[53 65 66 38 42 32 45 56 69 46 49 52 50]  H
[49 46 47 45 62 48 62 48 48 62 56 62 48]  B
[46 75 52 47 56 81 47 52 56 52 75 58 49]  E
[49 46 47 45 52 33 46 70 54 62 46 41 41]  X
[31 50 31 46 60 57 53 54 60 36 50 52 81]  T
[31 50 31 46 60 57 53 54 88 48 51 67 38]  S
[39 52 54 52 44 54 60 44 35 46 37 37 46]  Z
[53 33 36 59 35 56 53 52 53 41 36 36 37]  R
[61 56 49 33 37 49 49 49 43 46 55 43 65]  Y
[45 40 61 46 56 60 50 38 44 45 78 63 39]  F
[34 57 51 52 66 66 47 69 45 39 43 30 74]  N
[41 50 58 67 52 51 39 52 51 52 63 59 51]  A
places A: [52] | 4 7 9
places R: [36] | 2 10 11
places B: [62] | 4 6 9 11

[ 32 -11  -3 -11 -11   0   0 -33   0] = P
[ 62  43 -33 -21  38  29 -33  47 -33] = Q
[ 11 -50  -3  -1  46 -52 -15  20  22] = L
[ 63   2   3  63  12  35  35  35 -10] = W
[-11   6 -22 -38  -7  41 -20 -75  11] = M
[-36 -19   9  74  -9 -55 -39  10 -12] = U
[ -2   3  -7 -13  25  25  -4  11   1] = J
[ -3   1  -8   4  48  38 -15  49  15] = C
places P: [-11] | 1 3 4
places Q: [-21] | 3
places W: [63] | 0 3
places W: [3] | 2

[-46 -46 -46 -19] -> D
[78 14 56 50] -> V
[56 55 56 55] -> K
places K: [56] | 0 2
places D: [-46] | 0 1 2
places V: [56] | 2
places K: [55] | 1 3

